The points form a tree. The symbols χ ω α ψ η φ pick a child and θ picks the parent.
q341 has χ: q780, ω: q150, α: q653, ψ: q133, η: q243, φ: q144
q780 has χ: q881, ω: q933, α: q894, ψ: q175, η: q580, φ: q909
q150 has ω: q888, φ: q940
q653 has ψ: q117, η: q826
q133 has χ: q282
q243 has η: q13
q144 has ω: q447, α: q70, ψ: q418, φ: q843
q881 has χ: q695, ω: q699, ψ: q533, η: q565, φ: q572
q933 has χ: q563, ω: q372, α: q484, ψ: q391, η: q174
q894 has ψ: q186
q175 has χ: q781, ω: q672, α: q664, ψ: q367, η: q18, φ: q395
q580 has χ: q602, ω: q678, α: q275
q909 has α: q481, φ: q247
q888 has χ: q666, α: q650, ψ: q344, η: q495, φ: q456
q940 has χ: q870, ω: q113, α: q732, ψ: q348, η: q677, φ: q467
q117 has ω: q956
q826 has ω: q535, ψ: q474, η: q223, φ: q305
q282 has ω: q926
q13 has χ: q97, ω: q804, ψ: q272, η: q877, φ: q41
q447 has ω: q872, α: q656, φ: q603
q70 has χ: q525, φ: q686
q418 has ω: q757, α: q96, φ: q382
q843 has ω: q26, α: q393, ψ: q994

In the rows, zero is written as 1.184.

Follow the symbols from each start, one at a time.
Each answer is a row, close to the row of the point it stands for.
new walk
[ 1.138,  1.274,  1.341,  1.396,  0.843,  1.920,  1.030,  1.102,  0.605,  2.003,  1.641,  1.015]
ψ	[ 1.139,  1.088,  1.424,  1.251,  1.151,  1.848,  1.475,  0.891,  0.517,  1.899,  1.739,  1.401]
ω	[ 1.111,  0.967,  1.484,  1.462,  1.403,  2.036,  1.345,  0.899,  0.626,  1.747,  1.947,  1.323]
θ	[ 1.153,  0.980,  1.265,  1.173,  1.105,  1.953,  1.459,  0.773,  0.656,  2.022,  1.677,  1.280]
θ	[ 0.960,  1.186,  1.240,  1.361,  0.831,  2.052,  1.063,  1.107,  0.693,  2.057,  1.578,  1.079]
θ	[ 1.488,  1.814,  0.705,  1.618,  0.883,  1.270,  1.550,  0.746,  1.074,  1.835,  1.055,  1.328]
ψ	[ 1.357,  1.589,  0.570,  1.841,  0.616,  1.352,  1.166,  1.122,  0.877,  1.449,  1.032,  1.435]
θ	[ 1.481,  1.768,  0.661,  1.635,  0.787,  1.358,  1.665,  0.756,  1.078,  1.846,  1.117,  1.218]
χ	[ 1.257,  1.430,  0.678,  1.084,  1.376,  1.013,  0.891,  1.317,  0.547,  2.193,  0.875,  1.258]
new walk
[ 1.302,  0.831,  1.298,  1.368,  0.780,  1.225,  0.895,  0.998,  2.391,  0.906,  0.935,  1.385]
θ	[ 1.123,  1.366,  1.354,  1.673,  0.799,  1.017,  1.361,  1.012,  2.129,  0.712,  0.910,  1.013]
α	[ 1.139,  1.204,  1.534,  1.632,  0.591,  0.839,  1.274,  0.987,  1.902,  0.653,  0.810,  0.891]
θ	[ 1.225,  1.219,  1.255,  1.705,  0.795,  1.010,  1.391,  1.066,  2.310,  0.878,  0.871,  0.979]
θ	[ 1.215,  1.768,  1.340,  1.451,  0.834,  1.031,  1.724,  0.571,  2.123,  1.470,  1.074,  1.538]
φ	[ 1.135,  1.487,  1.740,  1.988,  1.149,  1.277,  1.418,  0.689,  1.795,  1.585,  1.268,  1.279]
θ	[ 1.217,  1.693,  1.363,  1.564,  0.887,  0.881,  1.851,  0.551,  1.966,  1.562,  1.122,  1.380]
ω	[ 1.033,  1.306,  1.378,  1.718,  0.860,  0.991,  1.345,  0.965,  2.364,  0.819,  0.939,  1.033]
ψ	[ 1.081,  0.874,  1.433,  1.649,  0.761,  0.937,  1.409,  0.771,  2.160,  0.716,  1.110,  0.768]
new walk
[ 0.770,  0.972,  0.981,  0.782,  1.347,  1.568,  1.736,  1.300,  1.804,  0.422,  1.085,  0.760]
θ	[ 0.932,  1.401,  0.998,  0.716,  1.479,  1.728,  1.751,  1.130,  1.904,  0.735,  1.097,  0.823]
θ	[ 1.524,  1.436,  0.413,  1.095,  1.012,  0.925,  1.904,  0.625,  1.576,  0.891,  1.002,  0.870]
α	[ 0.943,  1.355,  0.939,  0.721,  1.513,  1.642,  1.800,  1.174,  1.922,  0.670,  1.262,  0.744]
χ	[ 0.849,  0.942,  0.984,  0.782,  1.314,  1.510,  1.742,  1.342,  1.810,  0.564,  1.085,  0.722]
θ	[ 1.013,  1.313,  0.855,  0.825,  1.437,  1.677,  1.861,  1.158,  1.819,  0.585,  1.183,  0.646]
χ	[ 0.891,  0.962,  1.013,  0.806,  1.400,  1.487,  1.845,  1.353,  1.849,  0.458,  1.103,  0.762]
θ	[ 1.092,  1.277,  1.020,  0.660,  1.384,  1.724,  1.867,  1.131,  1.687,  0.702,  1.345,  0.637]
χ	[ 0.787,  1.063,  1.117,  0.786,  1.345,  1.517,  1.861,  1.402,  1.717,  0.489,  0.992,  0.699]
new walk
[ 1.795,  1.193,  0.946,  1.059,  1.188,  0.895,  1.984,  0.418,  0.999,  0.761,  1.299,  1.304]
θ	[ 1.683,  1.156,  0.664,  1.014,  1.349,  1.080,  2.010,  0.492,  1.215,  0.938,  1.457,  1.362]
ω	[ 1.436,  0.855,  0.871,  1.297,  1.546,  1.363,  1.958,  0.414,  1.299,  0.735,  1.790,  1.116]
θ	[ 1.683,  1.177,  0.736,  0.972,  1.364,  1.032,  1.983,  0.249,  1.189,  0.993,  1.365,  1.301]
α	[ 1.777,  1.077,  0.899,  1.098,  1.077,  0.847,  1.911,  0.382,  1.008,  0.698,  1.267,  1.097]
θ	[ 1.800,  1.171,  0.704,  1.115,  1.450,  1.011,  2.004,  0.434,  1.256,  0.951,  1.384,  1.241]
α	[ 1.793,  1.354,  0.965,  1.073,  1.247,  0.871,  2.066,  0.360,  1.028,  0.750,  1.244,  1.308]
θ	[ 1.673,  1.274,  0.669,  0.972,  1.239,  1.155,  1.939,  0.503,  1.304,  0.983,  1.399,  1.290]
α	[ 1.691,  1.215,  0.897,  1.078,  1.067,  0.833,  1.936,  0.604,  0.992,  0.641,  1.242,  1.082]
new walk
[ 1.115,  0.987,  0.949,  1.320,  1.036,  1.460,  1.221,  1.302,  1.839,  0.231,  1.422,  0.624]
θ	[ 1.371,  1.064,  0.679,  1.278,  0.935,  0.985,  1.225,  1.108,  1.790,  0.348,  1.069,  0.719]
ω	[ 1.050,  0.873,  0.958,  1.418,  1.205,  1.398,  1.232,  1.151,  1.759,  0.185,  1.376,  0.427]
θ	[ 1.423,  0.996,  0.717,  1.316,  0.858,  1.007,  1.262,  1.196,  1.950,  0.290,  1.250,  0.593]
α	[ 1.424,  1.161,  0.938,  1.324,  0.783,  0.779,  1.071,  1.178,  1.336,  0.200,  1.017,  0.551]
θ	[ 1.357,  0.967,  0.708,  1.312,  0.939,  0.909,  1.188,  1.165,  1.861,  0.410,  1.128,  0.604]
φ	[ 1.204,  1.263,  1.100,  0.981,  1.142,  0.693,  0.979,  1.555,  1.937,  0.380,  1.097,  0.825]
θ	[ 1.311,  0.978,  0.829,  1.303,  0.778,  0.958,  1.251,  1.166,  1.795,  0.267,  1.115,  0.573]
θ	[ 1.605,  1.425,  0.449,  1.182,  1.008,  0.950,  1.839,  0.610,  1.593,  0.843,  1.098,  0.804]
new walk
[ 0.663,  0.984,  1.103,  1.568,  1.264,  1.514,  0.503,  1.759,  1.223,  0.954,  0.941,  0.515]
θ	[ 0.929,  1.187,  0.747,  1.433,  1.001,  0.897,  0.524,  1.851,  1.328,  1.230,  0.543,  0.502]
ω	[ 0.690,  0.903,  1.068,  1.620,  1.231,  1.366,  0.477,  1.725,  1.279,  0.957,  0.907,  0.509]
θ	[ 0.884,  1.259,  0.740,  1.349,  1.024,  0.967,  0.595,  1.846,  1.336,  1.045,  0.449,  0.685]
ψ	[ 0.851,  0.767,  0.827,  1.257,  0.888,  0.792,  0.550,  1.671,  0.994,  1.116,  0.864,  0.446]
θ	[ 0.956,  1.139,  0.598,  1.367,  1.159,  0.993,  0.564,  1.805,  1.361,  1.198,  0.599,  0.682]
η	[ 1.327,  0.848,  0.864,  0.831,  1.100,  1.208,  0.211,  1.789,  1.361,  1.226,  1.061,  1.271]
θ	[ 1.032,  1.261,  0.735,  1.299,  1.163,  0.960,  0.494,  1.977,  1.307,  1.172,  0.659,  0.573]
χ	[ 0.781,  0.717,  0.684,  1.106,  1.230,  1.016,  0.837,  1.896,  1.300,  0.840,  0.557,  0.670]
new walk
[ 1.001,  1.300,  1.427,  0.424,  1.432,  0.473,  0.749,  2.040,  0.905,  1.209,  1.163,  1.579]
θ	[ 1.169,  0.807,  1.207,  0.632,  1.333,  0.547,  0.810,  1.619,  0.420,  1.435,  1.109,  1.462]
θ	[ 1.307,  1.582,  0.895,  1.141,  1.519,  1.064,  0.976,  1.469,  0.403,  2.060,  0.822,  1.344]
α	[ 0.853,  1.278,  1.370,  0.868,  1.892,  1.517,  0.800,  1.809,  0.609,  1.735,  0.800,  1.038]
θ	[ 1.377,  1.557,  0.792,  1.100,  1.422,  1.095,  1.010,  1.453,  0.472,  2.087,  0.751,  1.291]
φ	[ 0.998,  1.339,  1.466,  1.643,  1.532,  1.531,  0.652,  1.359,  0.343,  1.951,  1.027,  1.244]
α	[ 1.097,  1.224,  1.474,  1.658,  1.349,  1.361,  0.740,  1.500,  0.074,  1.551,  0.966,  1.180]
θ	[ 1.033,  1.309,  1.379,  1.698,  1.686,  1.450,  0.598,  1.321,  0.477,  1.917,  1.039,  1.368]
α	[ 1.193,  1.128,  1.563,  1.651,  1.421,  1.277,  0.669,  1.407,  0.191,  1.744,  0.913,  1.180]
new walk
[ 0.877,  1.170,  1.382,  0.965,  1.710,  1.498,  0.879,  1.632,  0.654,  1.800,  0.837,  1.106]
θ	[ 1.302,  1.471,  0.779,  1.063,  1.403,  1.024,  0.942,  1.440,  0.559,  2.020,  0.661,  1.527]
χ	[ 1.297,  0.720,  1.307,  0.543,  1.255,  0.612,  0.875,  1.712,  0.379,  1.439,  1.176,  1.518]
χ	[ 0.970,  0.449,  1.377,  0.484,  1.381,  0.759,  1.162,  1.880,  0.700,  1.046,  1.141,  1.490]
θ	[ 1.272,  0.909,  1.164,  0.630,  1.389,  0.666,  0.859,  1.653,  0.361,  1.372,  1.257,  1.513]
ψ	[ 1.206,  0.515,  1.405,  0.716,  1.286,  0.734,  0.889,  1.393,  0.359,  1.389,  1.428,  1.389]
θ	[ 1.116,  0.796,  1.232,  0.601,  1.436,  0.617,  0.948,  1.604,  0.388,  1.520,  1.217,  1.507]
ω	[ 1.076,  0.564,  1.573,  0.934,  1.538,  1.123,  0.681,  1.635,  0.346,  1.239,  1.471,  1.178]
θ	[ 1.294,  0.826,  1.328,  0.536,  1.263,  0.577,  0.840,  1.545,  0.278,  1.508,  1.144,  1.595]
new walk
[ 1.346,  0.693,  0.874,  0.814,  1.167,  1.035,  0.084,  1.783,  1.468,  1.314,  0.976,  1.291]
θ	[ 0.772,  1.081,  0.663,  1.223,  1.031,  0.980,  0.432,  1.827,  1.391,  1.163,  0.603,  0.726]
ω	[ 0.742,  1.005,  1.041,  1.510,  1.175,  1.466,  0.437,  1.677,  1.260,  0.826,  0.846,  0.636]
θ	[ 0.788,  0.984,  0.723,  1.310,  0.988,  0.991,  0.522,  1.774,  1.229,  1.035,  0.586,  0.650]
η	[ 1.324,  0.768,  0.878,  0.958,  0.986,  1.285,  0.146,  1.720,  1.404,  1.272,  0.827,  1.160]
θ	[ 0.797,  1.108,  0.872,  1.304,  1.058,  0.883,  0.490,  1.895,  1.290,  1.146,  0.580,  0.705]
χ	[ 0.896,  0.696,  0.698,  1.210,  1.251,  0.972,  0.748,  1.947,  1.490,  0.963,  0.632,  0.701]
θ	[ 0.968,  1.143,  0.703,  1.356,  1.110,  0.947,  0.488,  1.784,  1.272,  1.091,  0.665,  0.696]
α	[ 0.990,  1.002,  1.087,  1.211,  0.970,  0.825,  0.515,  1.856,  0.882,  0.968,  0.502,  0.698]
new walk
[ 1.066,  0.970,  1.430,  0.878,  0.834,  1.852,  1.020,  1.122,  0.590,  1.933,  1.714,  1.070]
θ	[ 1.036,  1.498,  1.295,  0.979,  0.766,  1.923,  0.873,  1.093,  0.743,  2.003,  1.430,  1.077]
ω	[ 0.887,  1.269,  1.498,  1.275,  0.936,  2.102,  0.722,  1.224,  0.865,  1.647,  1.673,  0.932]
θ	[ 1.023,  1.458,  1.195,  0.876,  0.754,  1.892,  0.811,  1.217,  0.669,  1.908,  1.400,  0.935]
ω	[ 0.909,  1.336,  1.426,  1.292,  0.947,  2.211,  0.733,  1.303,  0.650,  1.701,  1.667,  0.822]
θ	[ 1.157,  1.488,  1.307,  1.038,  0.693,  1.973,  0.803,  1.105,  0.770,  1.898,  1.313,  0.861]
ψ	[ 0.965,  1.040,  1.259,  0.997,  0.783,  1.782,  0.936,  1.036,  0.505,  1.844,  1.586,  0.911]
θ	[ 0.977,  1.406,  1.195,  0.847,  0.895,  1.989,  0.845,  1.206,  0.634,  1.998,  1.428,  1.027]
η	[ 1.232,  1.219,  1.351,  0.785,  0.820,  1.945,  0.545,  1.061,  0.872,  1.927,  1.412,  1.288]
new walk
[ 1.577,  1.440,  0.483,  1.100,  0.976,  0.891,  1.765,  0.615,  1.565,  0.836,  1.095,  0.798]
ψ	[ 1.785,  1.193,  0.812,  1.141,  1.461,  1.043,  2.022,  0.511,  1.279,  0.913,  1.419,  1.298]
φ	[ 1.585,  1.473,  0.926,  0.610,  1.620,  0.536,  1.559,  0.933,  1.578,  0.825,  1.269,  1.341]
θ	[ 1.803,  1.134,  0.638,  1.081,  1.470,  0.958,  2.130,  0.439,  1.314,  0.875,  1.320,  1.239]
φ	[ 1.596,  1.383,  0.900,  0.632,  1.709,  0.505,  1.713,  1.012,  1.496,  0.797,  1.382,  1.273]
θ	[ 1.605,  1.073,  0.681,  1.204,  1.326,  1.120,  1.961,  0.479,  1.241,  0.984,  1.336,  1.371]
θ	[ 1.644,  1.508,  0.508,  1.088,  0.897,  1.003,  1.776,  0.631,  1.566,  0.821,  1.098,  0.749]
ψ	[ 1.771,  1.145,  0.732,  1.060,  1.376,  0.993,  1.966,  0.526,  1.416,  1.040,  1.501,  1.142]
α	[ 1.672,  1.120,  0.956,  1.032,  1.172,  0.863,  2.042,  0.407,  1.023,  0.648,  1.255,  1.197]
new walk
[ 1.205,  1.994,  1.092,  0.716,  1.170,  0.636,  1.426,  1.459,  1.628,  0.523,  0.998,  1.366]
θ	[ 1.641,  1.757,  0.717,  1.053,  0.714,  0.833,  1.788,  0.916,  1.368,  0.630,  1.195,  1.207]
ω	[ 1.378,  1.576,  0.922,  1.313,  0.991,  1.462,  1.710,  0.703,  1.360,  0.146,  1.498,  1.002]
θ	[ 1.513,  1.862,  0.613,  0.976,  0.733,  0.922,  1.880,  0.767,  1.498,  0.670,  1.157,  1.269]
φ	[ 1.299,  1.817,  1.123,  0.699,  1.158,  0.612,  1.468,  1.405,  1.599,  0.552,  1.172,  1.320]
θ	[ 1.570,  1.746,  0.719,  0.897,  0.719,  1.016,  1.832,  0.773,  1.404,  0.620,  1.083,  1.254]
ψ	[ 1.476,  1.081,  0.845,  0.816,  0.757,  0.778,  1.846,  0.536,  0.942,  0.706,  1.579,  1.028]
θ	[ 1.612,  1.814,  0.672,  1.008,  0.651,  0.794,  1.791,  0.770,  1.414,  0.628,  1.201,  1.241]
η	[ 1.911,  1.270,  0.670,  0.609,  0.479,  1.122,  1.198,  0.897,  1.583,  0.939,  1.168,  1.608]
new walk
[ 1.160,  0.894,  1.232,  0.770,  1.315,  0.520,  0.832,  1.530,  0.444,  1.338,  1.242,  1.597]
η	[ 1.484,  0.664,  1.269,  0.450,  1.220,  0.944,  0.599,  1.603,  0.765,  1.416,  1.309,  1.889]
θ	[ 1.251,  0.908,  1.304,  0.646,  1.340,  0.550,  0.927,  1.644,  0.386,  1.423,  1.179,  1.474]
χ	[ 1.035,  0.436,  1.236,  0.465,  1.354,  0.674,  1.171,  1.781,  0.699,  1.006,  1.047,  1.413]
θ	[ 1.189,  0.813,  1.174,  0.658,  1.274,  0.703,  0.849,  1.653,  0.288,  1.405,  1.172,  1.597]
θ	[ 1.280,  1.508,  0.818,  1.061,  1.425,  1.038,  1.020,  1.397,  0.433,  2.114,  0.764,  1.312]
α	[ 0.641,  1.242,  1.278,  0.917,  1.681,  1.506,  0.767,  1.830,  0.692,  1.898,  0.706,  1.159]
θ	[ 1.260,  1.476,  0.840,  1.075,  1.525,  1.102,  0.953,  1.377,  0.498,  2.084,  0.645,  1.340]
ψ	[ 1.541,  1.441,  1.069,  0.997,  1.832,  1.035,  1.706,  0.950,  0.887,  1.704,  1.101,  1.815]
new walk
[ 1.312,  1.457,  0.864,  0.791,  0.988,  1.037,  1.991,  1.140,  1.618,  0.245,  1.049,  1.294]
θ	[ 1.560,  1.749,  0.638,  1.013,  0.808,  0.846,  1.903,  0.797,  1.406,  0.581,  1.046,  1.195]
θ	[ 1.575,  1.396,  0.578,  1.459,  0.689,  0.800,  1.937,  0.606,  1.014,  0.873,  1.357,  1.121]
η	[ 1.501,  1.832,  0.701,  0.912,  0.750,  0.711,  1.775,  0.804,  1.305,  0.609,  1.094,  1.271]
ψ	[ 1.579,  1.031,  0.834,  0.761,  0.825,  0.771,  1.769,  0.653,  0.948,  0.687,  1.680,  1.062]
θ	[ 1.539,  1.743,  0.700,  0.995,  0.695,  0.914,  1.725,  0.672,  1.499,  0.602,  1.140,  1.305]
χ	[ 1.198,  1.310,  0.802,  0.879,  0.863,  0.912,  2.002,  1.169,  1.518,  0.427,  1.122,  1.280]
θ	[ 1.703,  1.800,  0.802,  0.911,  0.713,  0.917,  1.845,  0.797,  1.437,  0.527,  1.163,  1.267]
ψ	[ 1.619,  1.098,  0.698,  0.837,  0.716,  0.722,  1.932,  0.713,  0.914,  0.723,  1.707,  1.036]
new walk
[ 1.281,  0.812,  1.297,  0.621,  1.319,  0.630,  0.873,  1.698,  0.434,  1.504,  1.235,  1.502]
ω	[ 1.071,  0.519,  1.606,  0.916,  1.406,  1.176,  0.676,  1.675,  0.356,  1.308,  1.501,  1.125]
θ	[ 1.266,  0.783,  1.296,  0.736,  1.253,  0.627,  0.729,  1.501,  0.257,  1.474,  1.163,  1.592]
η	[ 1.529,  0.606,  1.252,  0.492,  1.192,  1.087,  0.662,  1.491,  0.624,  1.455,  1.263,  1.719]
θ	[ 1.300,  0.743,  1.314,  0.559,  1.233,  0.559,  0.789,  1.530,  0.296,  1.454,  1.213,  1.492]
θ	[ 1.156,  1.581,  0.686,  1.126,  1.517,  1.037,  0.918,  1.454,  0.552,  2.164,  0.725,  1.466]
θ	[ 1.399,  1.700,  0.738,  1.621,  0.720,  1.261,  1.607,  0.654,  1.149,  1.865,  1.113,  1.231]
φ	[ 1.525,  1.457,  0.469,  1.076,  0.953,  1.055,  1.712,  0.694,  1.558,  0.856,  1.169,  0.796]
ω	[ 1.373,  0.947,  0.633,  1.309,  0.884,  1.069,  1.252,  1.066,  1.846,  0.302,  1.141,  0.494]
new walk
[ 1.673,  1.899,  0.599,  0.921,  0.777,  0.855,  1.930,  0.877,  1.481,  0.648,  1.196,  1.239]
ψ	[ 1.531,  1.056,  0.899,  0.791,  0.826,  0.719,  1.912,  0.674,  0.831,  0.735,  1.642,  1.014]
θ	[ 1.691,  1.861,  0.697,  0.946,  0.720,  0.933,  1.805,  0.858,  1.422,  0.728,  1.116,  1.370]
θ	[ 1.429,  1.385,  0.752,  1.447,  0.677,  0.867,  1.988,  0.738,  1.074,  1.036,  1.448,  1.153]
θ	[ 1.570,  1.834,  0.599,  1.628,  0.831,  1.229,  1.661,  0.712,  1.143,  1.839,  1.093,  1.334]
ω	[ 1.289,  1.653,  1.371,  1.572,  0.974,  1.065,  1.718,  0.612,  1.950,  1.465,  1.057,  1.574]
θ	[ 1.415,  1.775,  0.580,  1.676,  0.846,  1.228,  1.539,  0.570,  1.108,  1.860,  1.126,  1.311]
ω	[ 1.170,  1.671,  1.411,  1.502,  1.015,  0.975,  1.802,  0.541,  1.926,  1.500,  1.020,  1.431]
φ	[ 0.995,  1.640,  1.761,  1.941,  1.108,  1.333,  1.204,  0.608,  1.599,  1.628,  1.089,  1.427]
new walk
[ 1.283,  0.973,  1.131,  1.360,  2.149,  1.671,  1.629,  1.213,  0.729,  1.625,  1.328,  1.586]
θ	[ 1.522,  1.379,  0.954,  1.019,  1.756,  1.136,  1.684,  0.966,  0.757,  1.837,  1.157,  1.929]
η	[ 1.880,  0.819,  1.070,  0.812,  1.671,  1.241,  1.074,  0.947,  0.884,  1.708,  1.320,  2.052]
θ	[ 1.532,  1.564,  0.909,  0.999,  1.860,  1.036,  1.835,  0.984,  0.690,  1.708,  1.169,  1.771]
θ	[ 1.422,  1.467,  0.740,  1.203,  1.398,  1.091,  1.081,  1.346,  0.428,  1.987,  0.690,  1.502]
ω	[ 0.943,  1.114,  0.649,  1.297,  1.065,  0.877,  0.519,  1.947,  1.259,  1.217,  0.590,  0.685]
